Below are the code and all the weights of a small trained network. Each question names an input and a class and asks about switching units off, where a switched-off unit gives its printed mean instead of its output.

import numpy as np


def w(rows, s, z=0):
    codes = np.array(rows[::2]) - 128.0
    scale = np.full(codes.shape[1], s)
    scale[-1] = z or s
    return codes * scale


def norm(h):
    return h / np.sqrt((h * h).mean(-1, keepdims=True) + 1e-5)


def f(y):
    return np.maximum(y, 0)


def log_softmax(a):
    a = a - a.max(-1, keepdims=True)
    return a - np.log(np.exp(a).sum(-1, keepdims=True))


def net(x, mask):
    res = np.array(x, float).reshape(1, 3) / 4 @ E
    u = 0
    for l in range(4):
        y = f(norm(res) @ A[l][:, :-1].T + A[l][:, -1])
        res = res + np.where(mask[u : u + 7], y, B[l][:, -1]) @ B[l][:, :-1]
        u += 7
    return log_softmax(norm(res)[-1] @ U[:, :-1].T + U[:, -1])


A, B = {}, {}
E = w([
[111,200,88,90,54,132,171,241,127],'x0',
[63,138,204,217,91,172,122,159,90],'x1',
[238,143,168,140,98,122,253,94,64],'x2',
],0.017)
A[0] = w([
[156,131,133,132,124,119,178,140,105,86],'L0N0',
[152,132,137,5,142,99,140,142,114,8],'L0N1',
[127,109,154,69,158,135,159,209,148,2],'L0N2',
[134,140,120,71,138,117,118,76,124,8],'L0N3',
[131,114,141,139,153,115,110,112,127,108],'L0N4',
[112,127,118,114,131,108,66,186,111,79],'L0N5',
[106,150,183,216,119,117,143,171,107,19],'L0N6',
],0.018,0.0049)
B[0] = w([
[70,157,207,21,127,185,87,118,200,221],'L0N0',
[155,33,22,247,121,190,176,148,167,234],'L0N1',
[161,168,131,108,63,96,60,100,31,175],'L0N2',
[160,65,45,208,105,179,146,130,152,191],'L0N3',
[126,163,124,106,29,194,51,122,85,190],'L0N4',
[91,156,192,59,119,179,113,101,178,216],'L0N5',
[166,36,25,235,105,199,164,143,151,254],'L0N6',
],0.015,0.0084)
A[1] = w([
[160,136,158,117,75,191,149,67,128,219],'L1N0',
[141,156,159,147,133,89,127,147,137,81],'L1N1',
[158,111,169,176,179,79,107,15,88,3],'L1N2',
[129,190,104,107,75,98,193,220,96,23],'L1N3',
[197,145,187,127,109,137,253,97,107,75],'L1N4',
[151,124,156,135,156,86,118,171,138,22],'L1N5',
[120,125,157,149,155,83,137,165,131,21],'L1N6',
],0.028,0.0029)
B[1] = w([
[117,103,138,112,202,58,148,195,83,252],'L1N0',
[133,80,178,147,148,158,144,134,102,128],'L1N1',
[165,136,146,85,52,103,25,152,7,166],'L1N2',
[175,145,132,103,67,86,36,159,12,168],'L1N3',
[54,149,115,132,94,220,77,47,249,195],'L1N4',
[101,81,103,148,92,104,145,93,139,128],'L1N5',
[76,144,113,160,159,94,159,127,165,128],'L1N6',
],0.019,0.025)
A[2] = w([
[100,189,108,154,121,90,152,75,111,22],'L2N0',
[61,194,167,49,157,125,79,77,213,143],'L2N1',
[247,137,34,2,152,87,185,35,164,26],'L2N2',
[164,94,187,130,183,84,133,38,85,45],'L2N3',
[174,205,142,71,91,95,179,161,102,38],'L2N4',
[148,160,178,81,210,8,215,130,121,15],'L2N5',
[137,159,136,153,93,94,140,89,136,3],'L2N6',
],0.024,0.002)
B[2] = w([
[127,113,125,118,149,144,157,142,113,128],'L2N0',
[70,153,157,68,140,136,155,119,179,248],'L2N1',
[140,95,39,253,56,191,63,71,165,176],'L2N2',
[156,210,82,112,55,127,142,160,122,151],'L2N3',
[145,107,162,130,155,90,103,67,77,157],'L2N4',
[176,58,156,120,228,148,164,189,100,143],'L2N5',
[108,89,161,94,123,149,152,137,93,128],'L2N6',
],0.025,0.017)
A[3] = w([
[149,184,119,146,111,99,163,142,157,59],'L3N0',
[165,85,97,161,200,66,226,135,128,205],'L3N1',
[93,167,236,251,96,154,196,133,96,10],'L3N2',
[128,156,146,175,149,117,138,104,125,87],'L3N3',
[138,151,91,192,101,145,164,135,160,189],'L3N4',
[131,184,122,165,124,92,158,108,143,62],'L3N5',
[191,152,64,120,134,98,145,64,176,3],'L3N6',
],0.031,0.0028)
B[3] = w([
[94,106,126,149,156,92,80,83,111,128],'L3N0',
[150,147,113,74,169,86,147,119,145,193],'L3N1',
[171,81,52,252,77,176,123,74,152,178],'L3N2',
[169,122,81,92,103,173,151,94,130,129],'L3N3',
[133,109,157,137,173,118,154,139,111,255],'L3N4',
[157,146,54,93,125,159,161,94,134,128],'L3N5',
[99,128,183,209,96,161,161,158,90,184],'L3N6',
],0.026,0.014)
U = w([
[151,55,60,232,113,188,130,121,125,165],'0',
[56,144,136,45,131,167,110,109,194,192],'1',
[185,142,119,75,89,79,69,146,8,166],'2',
[178,94,123,95,228,87,194,169,106,174],'3',
[167,199,186,175,135,84,172,114,135,3],'4',
[188,183,162,143,120,102,175,112,131,10],'5',
],0.016,0.0056)

Each question gives the input, the list of numbers given to net, and the class t.
The units are the neurons (one row each of A and B). Each row of codes is followed by its name. A weight is (code - 128) times the scale printed after its matrix; where a second scale follows, it is the last column's (A, B and U).
mask holds one flag per neuron, layer by layer. A switched-off neuron (its flag False) gives its mean, the last column of its row in B, instead of its output. The means were averaged over made-up inputs and are rounded, as every weight is.
A unit's drop is (log p(t) with every unit on - log p(t) with that unit switched off) / (log p(t) with every unit on - log p(t) with every unit switched off).
The circuit of an input: a set's keep is (log p(t) with only the set's units on - log p(t) with every unit switched off) / (log p(t) with every unit on - log p(t) with every unit switched off). Starting from the 12 units with the biggest drops (on a tie, the unit counted first), units are removed one at a time, each time the one whose removal leaves the highest keep (on an exact tie, the one counted first), for as long as the keep stays at least 0.8.
units of the circuit, in order: the units of the circuit, biggest drop first
most important unit: the unit with the biggest drop
top k neurons: the k neurons with the biggest drops, biggest first
top k neurons in layer l: the k neurons of layer l with the biggest drops, biggest first
drop when u is switched off: that unit's drop, to one decimal
input [5,-6,-6], class 0: most important unit -> L1N4
input [3,-3,0], class 3: units of the circuit, in order -> [L1N4 L0N1 L3N1]
input [2,3,-3], class 3: units of the circuit, in order -> [L1N4 L2N2]
input [3,1,3], class 3: top 3 neurons -> [L0N0 L1N0 L2N5]
input [8,-5,8], class 1: top 2 neurons -> [L1N4 L0N0]
input [0,0,0], class 3: top 2 neurons -> [L1N4 L0N2]
input [7,5,-2], class 2: top 2 neurons -> [L1N3 L0N1]
input [8,-5,-7], class 2: top 4 neurons -> [L1N4 L1N3 L0N2 L0N0]
input [8,-8,-6], class 0: top 2 neurons -> [L0N1 L1N0]
input [-4,-1,-2], class 2: top 2 neurons -> [L0N0 L0N5]
input [8,6,3], class 2: top 2 neurons -> [L1N3 L0N1]
input [-4,6,-8], class 1: drop when L0N1 is switched off -> 0.1
input [-1,-8,-6], class 0: drop when L1N4 is switched off -> 0.1
input [-7,-1,4], class 2: units of the circuit, in order -> [L1N2]
input [7,4,2], class 2: drop when L1N3 is switched off -> 1.6
input [4,3,7], class 1: drop when L1N4 is switched off -> 1.2
input [2,3,3], class 3: top 2 neurons in layer 2 -> [L2N2 L2N1]
